Here is a tiny trained network, its code and every weight. The questions are about switching its units off for an input and a class, where a switched-off unit gives its printed mean instead of its output.

import numpy as np


def w(rows, s, z=0):
    codes = np.array(rows[::2]) - 128.0
    scale = np.full(codes.shape[1], s)
    scale[-1] = z or s
    return codes * scale


def norm(h):
    return h / np.sqrt((h * h).mean(-1, keepdims=True) + 1e-5)


def f(y):
    return np.maximum(y, 0)


def log_softmax(a):
    a = a - a.max(-1, keepdims=True)
    return a - np.log(np.exp(a).sum(-1, keepdims=True))


def net(x, mask):
    res = np.array(x, float).reshape(1, 3) / 4 @ E
    u = 0
    for l in range(2):
        y = f(norm(res) @ A[l][:, :-1].T + A[l][:, -1])
        res = res + np.where(mask[u : u + 5], y, B[l][:, -1]) @ B[l][:, :-1]
        u += 5
    return log_softmax(norm(res)[-1] @ U[:, :-1].T + U[:, -1])


A, B = {}, {}
E = w([
[149,80,75,135,152,78,160,113,1,145,118,81],'x0',
[174,124,115,166,118,147,179,163,185,144,162,43],'x1',
[183,102,134,94,214,246,177,130,103,58,180,162],'x2',
],0.006)
A[0] = w([
[60,143,219,110,129,105,38,117,144,155,12,132,26],'L0N1',
[117,23,144,153,165,105,185,106,65,110,142,156,3],'L0N2',
[82,149,218,34,151,225,44,126,129,81,140,255,16],'L0N3',
[154,190,186,124,155,176,56,124,144,58,210,193,99],'L0N4',
[68,129,153,121,70,76,23,112,143,104,146,174,52],'L0N5',
],0.0051,0.0029)
B[0] = w([
[151,158,201,115,71,99,130,130,121,193,110,222,206],'L0N1',
[147,134,98,121,89,66,226,98,122,65,167,154,182],'L0N2',
[48,95,98,169,180,172,171,102,147,74,1,82,253],'L0N3',
[92,74,144,37,117,86,155,92,148,163,57,125,228],'L0N4',
[109,127,108,220,109,84,66,190,146,100,226,194,201],'L0N5',
],0.0087,0.0058)
A[1] = w([
[143,168,156,144,105,103,12,151,140,158,146,176,91],'L1N1',
[149,95,164,110,119,138,148,147,169,129,162,106,68],'L1N2',
[184,143,161,127,126,149,112,172,160,145,187,118,78],'L1N3',
[187,112,68,97,156,121,147,92,64,104,186,138,4],'L1N4',
[106,145,98,139,166,202,94,119,146,86,105,140,102],'L1N5',
],0.011,0.0033)
B[1] = w([
[108,89,221,231,81,168,42,184,129,65,205,219,255],'L1N1',
[95,214,211,42,166,126,131,114,71,210,121,148,177],'L1N2',
[76,192,170,87,254,138,147,226,91,155,116,137,168],'L1N3',
[187,147,103,137,92,178,65,79,66,33,219,117,237],'L1N4',
[181,26,98,118,153,90,131,65,251,126,11,130,192],'L1N5',
],0.0076,0.0073)
U = w([
[72,121,195,249,52,98,68,179,134,129,194,239,150],'0',
[124,136,35,170,65,78,136,129,143,226,102,32,6],'1',
[102,254,197,67,218,151,161,189,97,231,153,88,78],'2',
[204,145,69,133,101,155,128,56,26,42,242,77,168],'3',
[99,44,116,95,179,154,177,42,193,104,9,141,226],'4',
],0.009,0.0022)

Each question gives the input, the list of numbers given to net, and the class t.
The units are the neurons (one row each of A and B). Each row of codes is followed by its name. A weight is (code - 128) times the scale printed after its matrix; where a second scale follows, it is the last column's (A, B and U).
mask holds one flag per neuron, layer by layer. A switched-off neuron (its flag False) gives its mean, the last column of its row in B, instead of its output. The means were averaged over made-up inputs and are rounded, as every weight is.
A unit's drop is (log p(t) with every unit on - log p(t) with that unit switched off) / (log p(t) with every unit on - log p(t) with every unit switched off).
The circuit of an input: a set's keep is (log p(t) with only the set's units on - log p(t) with every unit switched off) / (log p(t) with every unit on - log p(t) with every unit switched off). Starting from all 10 units, units are removed one at a time, each time the one whose removal leaves the highest keep (on an exact tie, the one counted first), for as long as the keep stays at least 0.8.
units of the circuit, in order: the units of the circuit, biggest drop first
top k neurons: the k neurons with the biggest drops, biggest first
top k neurons in layer l: the k neurons of layer l with the biggest drops, biggest first
drop when u is switched off: that unit's drop, to one decimal
input [6,1,-4], class 3: top 3 neurons -> [L0N3; L0N4; L0N1]
input [3,4,-2], class 1: units of the circuit, in order -> [L1N1; L0N3]
input [8,1,-6], class 1: units of the circuit, in order -> [L1N1]
input [1,3,-3], class 1: units of the circuit, in order -> [L0N1; L1N1; L0N3]
input [3,4,-1], class 3: units of the circuit, in order -> [L0N3; L1N1]
input [7,-4,-4], class 3: top 4 neurons -> [L0N3; L0N2; L1N1; L0N5]
input [-4,6,4], class 2: top 2 neurons -> [L0N3; L1N2]
input [3,5,0], class 3: top 4 neurons -> [L0N3; L0N1; L1N4; L0N5]
input [4,2,-5], class 1: top 2 neurons in layer 0 -> [L0N5; L0N1]
input [-4,8,7], class 2: top 2 neurons in layer 1 -> [L1N2; L1N3]
input [-1,4,5], class 2: top 2 neurons -> [L0N3; L1N2]
input [3,1,-3], class 1: top 4 neurons in layer 0 -> [L0N5; L0N1; L0N2; L0N3]
input [-1,-8,6], class 4: drop when L1N5 is switched off -> 0.0
input [1,-6,0], class 4: drop when L1N1 is switched off -> 0.5
input [-7,-8,2], class 4: drop when L0N3 is switched off -> 1.7
input [5,-8,0], class 3: top neuron in layer 0 -> [L0N2]
